Here is a tiny trained network, its code and every weight. The questions are about switching its units off for an input and a class, where a switched-off unit gives its printed mean instead of its output.

import numpy as np


def w(rows, s, z=0):
    codes = np.array(rows[::2]) - 128.0
    scale = np.full(codes.shape[1], s)
    scale[-1] = z or s
    return codes * scale


def f(y):
    return np.maximum(y, 0)


def log_softmax(a):
    a = a - a.max(-1, keepdims=True)
    return a - np.log(np.exp(a).sum(-1, keepdims=True))


def net(x, mask):
    res = np.array(x, float).reshape(1, 7) / 4 @ E
    y = f(res @ A[0][:, :-1].T + A[0][:, -1])
    res = res + np.where(mask, y, B[0][:, -1]) @ B[0][:, :-1]
    return log_softmax(res[-1] @ U[:, :-1].T + U[:, -1])


A, B = {}, {}
E = w([
[187,142,136,58,38,82,74,212,155,92,243],'x0',
[129,126,125,131,123,123,130,124,127,126,127],'x1',
[51,80,109,155,60,179,2,80,124,185,158],'x2',
[211,56,162,147,77,205,110,149,222,54,35],'x3',
[64,214,90,201,56,149,179,226,205,174,96],'x4',
[136,132,125,127,124,124,126,122,132,134,125],'x5',
[120,132,130,128,133,136,128,127,131,117,136],'x6',
],0.0087)
A[0] = w([
[88,117,128,175,211,157,157,87,120,159,57,144],'neuron 1',
[66,218,104,203,63,165,165,210,208,158,93,54],'neuron 2',
[172,41,173,66,165,130,97,61,104,88,125,44],'neuron 3',
[90,139,115,150,156,151,163,90,99,163,84,108],'neuron 4',
[90,101,115,182,187,163,160,49,114,156,62,135],'neuron 5',
[114,66,125,115,115,153,46,64,85,138,151,85],'neuron 6',
[196,147,149,55,46,56,87,213,162,90,255,153],'neuron 7',
[33,224,69,109,199,25,136,104,32,215,217,104],'neuron 8',
[157,110,168,160,93,188,108,128,176,86,74,69],'neuron 9',
[75,194,79,183,48,164,170,215,191,170,120,39],'neuron 10',
[122,126,136,108,65,112,56,151,129,125,171,109],'neuron 11',
[69,97,81,178,76,191,29,96,133,166,139,56],'neuron 12',
[159,54,181,56,167,118,64,44,69,84,152,45],'neuron 13',
[58,94,128,157,81,174,46,97,143,179,148,52],'neuron 14',
[199,199,135,108,202,62,232,189,135,58,81,3],'neuron 15',
[177,46,163,141,102,196,101,139,226,61,51,103],'neuron 16',
[94,104,129,190,193,174,151,61,119,147,40,161],'neuron 17',
[194,68,143,130,109,202,110,150,185,75,46,115],'neuron 18',
[195,117,141,85,173,101,199,98,93,88,130,121],'neuron 19',
],0.0095,0.0045)
B[0] = w([
[166,29,92,80,119,188,117,176,153,74,153,198],'neuron 1',
[185,173,60,187,221,12,33,96,71,118,120,216],'neuron 2',
[167,162,86,188,197,58,45,104,75,124,147,195],'neuron 3',
[184,66,120,117,124,151,137,170,164,72,125,173],'neuron 4',
[192,45,77,76,106,177,128,173,182,64,139,201],'neuron 5',
[65,213,193,127,189,53,150,163,172,163,32,185],'neuron 6',
[192,2,47,29,73,242,106,185,204,36,147,249],'neuron 7',
[113,126,155,207,20,219,204,18,41,234,218,240],'neuron 8',
[120,124,154,166,73,173,158,91,93,172,160,182],'neuron 9',
[157,148,74,172,224,37,34,95,75,107,124,206],'neuron 10',
[142,50,123,79,131,167,148,210,202,80,123,177],'neuron 11',
[45,181,210,80,158,96,203,180,198,143,28,194],'neuron 12',
[183,175,60,198,205,34,50,88,81,82,116,209],'neuron 13',
[61,168,210,79,184,86,216,160,200,149,53,187],'neuron 14',
[9,212,227,87,146,84,216,212,235,161,10,215],'neuron 15',
[80,130,144,183,52,177,200,63,42,214,218,222],'neuron 16',
[211,34,89,59,129,212,109,206,156,52,141,209],'neuron 17',
[90,134,160,198,77,177,163,53,92,194,184,212],'neuron 18',
[54,166,171,141,224,43,115,121,167,158,77,187],'neuron 19',
],0.0079,0.018)
U = w([
[223,20,69,47,81,240,122,192,196,19,167,137],'0',
[93,133,161,192,24,220,207,5,31,227,230,85],'1',
[189,175,76,188,238,20,19,84,67,92,120,215],'2',
[19,196,223,91,168,100,223,196,245,150,22,1],'3',
],0.012,0.0034)

Each question gives the input, the list of numbers given to net, and the class t.
The units are the neurons (one row each of A and B). Each row of codes is followed by its name. A weight is (code - 128) times the scale printed after its matrix; where a second scale follows, it is the last column's (A, B and U).
mask holds one flag per neuron, in row order. A switched-off neuron (its flag False) gives its mean, the last column of its row in B, instead of its output. The means were averaged over made-up inputs and are rounded, as every weight is.
A unit's drop is (log p(t) with every unit on - log p(t) with that unit switched off) / (log p(t) with every unit on - log p(t) with every unit switched off).
The circuit of an input: a set's keep is (log p(t) with only the set's units on - log p(t) with every unit switched off) / (log p(t) with every unit on - log p(t) with every unit switched off). Starting from the 12 units with the biggest drops (on a tie, the unit counted first), units are removed one at a time, each time the one whose removal leaves the highest keep (on an exact tie, the one counted first), for as long as the keep stays at least 0.8.
circuit, biggest first: the units of the circuit, biggest drop first
k most important neurons: the k neurons with the biggest drops, biggest first
drop of u: that unit's drop, to one decimal
input [0,-6,6,5,-5,2,2], class 3: circuit, biggest first -> [neuron 6]
input [-7,6,6,2,-4,3,2], class 0: 4 most important neurons -> [neuron 17; neuron 5; neuron 15; neuron 1]
input [-7,8,7,-4,5,6,-8], class 0: 2 most important neurons -> [neuron 17; neuron 5]
input [-6,-3,-3,-7,2,-8,-1], class 1: 3 most important neurons -> [neuron 8; neuron 7; neuron 11]
input [7,1,8,6,-5,1,-6], class 3: 4 most important neurons -> [neuron 6; neuron 12; neuron 14; neuron 17]
input [-5,7,-4,-8,8,-6,-4], class 1: 2 most important neurons -> [neuron 8; neuron 13]
input [-7,0,-7,-3,8,4,-6], class 2: 3 most important neurons -> [neuron 2; neuron 10; neuron 7]
input [-5,1,8,0,7,3,3], class 3: 2 most important neurons -> [neuron 12; neuron 14]
input [4,7,-2,6,6,7,7], class 1: 2 most important neurons -> [neuron 16; neuron 18]
input [-8,2,-7,-5,1,-7,-1], class 0: 2 most important neurons -> [neuron 17; neuron 1]
input [-3,6,-7,7,-7,0,3], class 1: 2 most important neurons -> [neuron 16; neuron 18]
input [-4,1,6,-5,8,-2,-2], class 2: 2 most important neurons -> [neuron 2; neuron 10]
input [6,-1,-7,4,5,-8,-6], class 3: drop of neuron 5 -> 0.4
input [1,-4,-7,0,-5,0,2], class 3: circuit, biggest first -> [neuron 15]
input [-1,1,8,-2,8,5,-3], class 2: drop of neuron 15 -> 0.9
input [3,-4,5,-1,8,3,6], class 2: drop of neuron 10 -> 0.3
